[[-0.02, -0.01, 0.06, -0.14, -0.02, 0.02],
 [-0.10, 0.06, 0.05, -0.09, -0.01, 0.00],
 [0.18, -0.11, -0.02, 0.08, -0.06, 0.03],
 [0.11, -0.07, -0.04, 0.09, 0.03, 0.01],
 [0.14, -0.11, -0.01, 0.03, -0.01, 0.03],
 [-0.10, 0.06, 0.05, -0.10, 0.03, 0.00]] value -0.10

[[-1.06, -0.72, -0.18, -0.27, -1.13, -1.21, -1.65, -1.57, -0.61, -0.29, -0.19, -1.31],
 [-0.02, -0.91, 0.13, 0.38, 0.41, 0.29, -1.89, -1.52, 0.00, 0.34, 1.53, -0.79],
 [-1.55, -0.62, -0.39, -0.64, -1.86, -1.92, -1.44, -1.52, -0.92, -0.64, -1.11, -1.52],
 [-1.33, -0.74, 0.60, 0.45, -1.41, -1.61, -2.90, -2.68, -0.35, 0.40, 0.79, -2.00],
 [-0.23, -0.89, 0.23, 0.41, 0.12, -0.02, -2.08, -1.73, -0.05, 0.37, 1.44, -0.99],
 [-0.53, -0.82, -0.05, 0.03, -0.35, -0.45, -1.73, -1.51, -0.31, 0.00, 0.64, -1.03],
 [-1.15, -0.63, -1.12, -1.26, -1.38, -1.33, -0.22, -0.41, -1.10, -1.25, -1.87, -0.77],
 [1.28, -1.08, -0.39, 0.25, 2.20, 2.17, -0.81, -0.30, 0.31, 0.22, 2.18, 0.45],
 [-0.22, -0.90, 0.31, 0.49, 0.15, 0.00, -2.20, -1.83, -0.01, 0.45, 1.59, -1.04],
 [-1.42, -0.69, 0.19, 0.00, -1.59, -1.74, -2.29, -2.19, -0.59, -0.04, -0.01, -1.80],
 [0.45, -1.00, 0.23, 0.63, 1.11, 0.97, -1.93, -1.44, 0.25, 0.58, 2.24, -0.52],
 [-0.65, -0.68, -1.53, -1.53, -0.73, -0.61, 0.51, 0.32, -1.08, -1.50, -1.97, -0.16]] value -0.65

[[-1.895, 1.372, -1.164, -1.526, 1.428, -1.238, -0.087, -1.787, 1.984, 0.853, 2.035],
 [0.515, -1.950, -0.920, -1.351, -2.020, 0.358, 0.692, -1.907, -1.582, -1.663, -0.959],
 [-2.113, -0.967, -0.671, 1.098, -1.366, -1.701, -0.285, 0.011, -0.734, -0.404, -0.740],
 [1.481, 1.565, 1.118, 1.731, 0.800, -1.864, 0.620, 0.230, 0.185, 1.827, -0.399],
 [0.333, 1.573, 2.076, -0.256, -1.824, -0.104, 1.641, 1.740, -0.404, 0.209, -1.927]] value 0.333

[[-17.9, -5.4, -7.0, 14.0, -13.7, 11.2],
 [8.2, 9.1, -2.3, 2.0, 3.1, 0.0],
 [-11.9, 0.6, -10.4, 8.3, -10.8, 9.9],
 [1.1, 6.1, -3.9, 3.5, -1.3, 0.3],
 [0.8, 0.4, 6.0, 2.6, 4.4, 6.6],
 [-12.2, -0.8, -9.4, 8.5, -10.4, 8.7]] value -12.2

[[0.151, 0.160, 0.053, 0.161, 0.162, 0.179, -0.023, 0.119, 0.102],
 [0.124, 0.122, 0.021, 0.193, -0.013, 0.010, 0.003, 0.232, 0.107],
 [0.212, 0.113, 0.112, 0.071, 0.164, -0.018, 0.080, -0.061, 0.081],
 [0.080, 0.065, 0.062, -0.274, -0.002, 0.190, -0.149, 0.045, 0.082],
 [0.096, 0.020, 0.054, 0.079, -0.041, 0.256, -0.009, -0.008, 0.095]] value 0.096
---
31,-14,-52,-77,34
22,19,-21,-61,8
23,16,-23,-61,-32
-> -52

83,-4,62,-5,-1,-12,63
80,-4,63,0,-10,-15,63
80,-5,62,1,-13,-16,65
-> -1

5,-91,-19,-34,17,-29
5,59,-10,-34,17,76
40,27,-19,-13,17,-29
-> -34

-6,-40,32,25,13
-8,3,69,16,11
-7,-26,35,17,8
-> 32

14,20,-66,9,57,-20,-10
39,-24,-51,31,-51,8,18
22,50,7,-33,50,-7,45
-> 57

21,6,6,0,9,-31,-14
-18,20,-1,-25,-7,92,0
-10,25,-1,-29,2,90,2
-> 9

23,0,-18,8,-51,29
36,-3,-27,0,-30,32
3,-1,19,11,-66,-7
-> 8
---
Q:
[[4440 4652 6133 4577 7026 5260 3898 4324 7846 6848]
 [4371 4518 8963 6744 5895 5378 5078 3098 7237 9148]
 [6315 2892 4588 7990 4587 7054 6355 6195 3433 4738]
 [4780 8600 4960 4074 4732 8760 5113 4875 3583 5967]
 [7070 5248 5564 4130 5088 3343 6385 8334 7969 5615]]
A: 5967

Q:
[[631 523 338 315 509 360 317 416 771 721 514 651 540]
 [603 593 661 550 458 494 420 356 509 415 800 495 316]
 [469 418 541 465 400 258 518 478 230 563 584 515 528]
 [576 550 400 554 335 340 462 424 460 481 469 640 315]
 [303 574 572 665 568 403 482 398 483 444 486 442 581]
 [529 576 572 539 620 457 713 448 672 638 510 554 445]
 [393 379 512 566 420 581 603 374 664 494 732 730 674]
 [652 581 583 532 481 652 670 555 544 592 446 433 594]]
A: 674

Q:
[[5 5 6 5 6 7 6 6 5 4 5]
 [6 5 4 4 6 2 4 5 5 5 5]
 [5 5 2 4 5 6 5 5 5 5 5]
 [6 5 5 5 5 7 5 4 5 5 6]
 [5 5 3 5 5 3 5 6 6 5 5]
 [5 5 5 4 5 3 7 7 5 5 5]
 [5 5 4 4 6 3 4 6 5 5 6]
 [5 5 6 7 5 5 6 6 5 6 6]
 [5 5 6 5 5 7 4 6 5 5 4]
 [5 5 6 6 6 3 5 4 5 5 6]
 [5 5 7 4 5 5 5 3 6 5 5]]
A: 6

Q:
[[5 4 3 5 4 6 3 7 5 5 4 4 6 5 3]
 [5 5 6 3 3 3 5 5 5 4 5 5 4 4 2]
 [2 2 2 4 4 6 5 4 6 4 5 6 4 5 3]
 [4 3 3 5 4 6 4 6 5 5 4 4 6 5 3]
 [5 5 6 3 4 3 5 5 5 4 6 5 4 4 2]
 [5 5 3 5 4 6 3 4 5 4 4 4 6 5 5]
 [5 5 3 5 4 5 4 5 5 3 4 4 5 5 5]
 [5 5 3 5 5 5 6 5 4 3 5 5 4 4 5]
 [6 6 7 2 4 3 4 5 5 4 7 6 2 5 3]
 [5 5 6 3 4 3 5 5 5 4 6 5 4 4 2]
 [5 5 3 5 4 5 5 5 4 3 4 5 4 4 5]]
A: 2

Q:
[[5711 5555 6494 4106 6493 3713]
 [6619 4475 6554 6322 5371 3903]
 [6503 3290 6446 4162 2691 1842]
 [3434 7280 7368 6425 5774 4620]
 [6112 4813 5188 6258 5986 3376]
 [3857 6638 4873 5420 5520 5642]
 [5824 3795 3082 4530 5685 7593]
 [5284 4533 5556 7383 3117 4497]
 [4423 4785 4365 4736 4562 5062]
 [1394 8817 2057 3692 6995 3240]]
A: 5062

Q:
[[ 63 118 144 208  66 173]
 [161  91 175 194  93 215]
 [141 155 165 120 116 154]
 [214  95 207  82 234  76]
 [174 136  59  88  93 127]
 [210  59 146 174 106 211]
 [ 73 149  84 188 162 230]
 [220 104 148 192  87  81]]
A: 230

Q:
[[-277 -163  -70  -15 -311   42   55]
 [ 409 -110  319  150   95 -343   76]
 [-103  -82  -13  -99   -6 -186  323]
 [ -89  -49   13   89 -237  225 -202]
 [ 361 -553  520  359 -442 -624   60]
 [-241  486 -337 -240  354  630 -132]
 [ -38  -26   -2  -87  100 -190  310]
 [ 448 -276  430  255  -69 -489   75]
 [ -54 -390  159  103 -398 -350  189]
 [ 140 -466  345  325 -566 -269 -157]
 [-340  535 -429 -353  413  646    0]]
A: -157

Q:
[[3225 4782 7210 6939 6794 4679 7119 6955 5293 4416 4114]
 [5529 4178 9741 4962 5121 5093 6780 3558 4500 5520 4607]
 [3663 4484 5655 4486 4363 6205 7093 6984 4514 4384 4125]
 [5485 5530 5745 4457 5386 3896 1542 4709 5476 5274 5021]
 [5302 6094 3781 3798 4296 6903 4897 6130 4578 5312 7822]
 [6410 4211 4123 5518 5157 4250 2203 3641 4884 6070 4187]
 [4253 4896 5851 4748 4613 3578 5133 4597 2565 5292 4065]]
A: 4187

Q:
[[146 147 114 153 164 121  94 159 120]
 [164  90 187 177 152 184 165 192  80]
 [122 130 172 183  61  39  95 124  91]
 [156 161 101 190 132 123  83 156 121]
 [137 101 198 183 114  33  87 112  80]
 [151  24 176  75 133 142 190 184 142]
 [142 113 183 143 125 206 136 196  77]
 [140 144  54 119 150 117 121 183 166]
 [125 134 131 168 143 124  99 151 119]
 [134 168  76 140 135  91  82 166  72]
 [103 152 184 194  27  31 131 172 100]
 [ 91 102 162 132  70  52 158  93  75]]
A: 100
---
[ -6 -29  16  -3   7  19 -81] ans = 16
[19 87 19 13] ans = 19
[-26 -40 -58  13  66  -4  11] ans = -58
[-24  83 -32  48] ans = -32
[ 66  51 -82 -66  15 -28] ans = -82
[ 25 -91  -8   4] ans = -8
[ 64 -25 -74  42  28  14] ans = -74
[ 76 -41  68 -47] ans = 68
[-22  19 -39  69 -54] ans = -39
---
[ 89  91   4 -27] >> 91, 89

[56  8  6 81 11] >> 81, 56

[-22  17 -55 -58 -84  -6 -45] >> 17, -6

[[ 11  10 -67   2  19  50]
 [  3  30 -36  24  -2  56]
 [-10   4   2  -7 -30  30]] >> 56, 50

[  9  35   1  70 -21  29] >> 70, 35

[-16  25  20 -72] >> 25, 20
---
array([168, 230, 209,  60, 116,  21]) --> 168
array([3, 1, 2, 3, 3, 1, 8]) --> 3
array([7, 0, 4, 2, 3, 2, 9]) --> 7
array([406, 764, 557, 514, 646, 200, 298]) --> 406
array([-49, -14, -17, -48,  33]) --> -49
array([5, 8, 3, 7, 2, 7]) --> 5
array([5389, 7427, 2657, 9407]) --> 5389
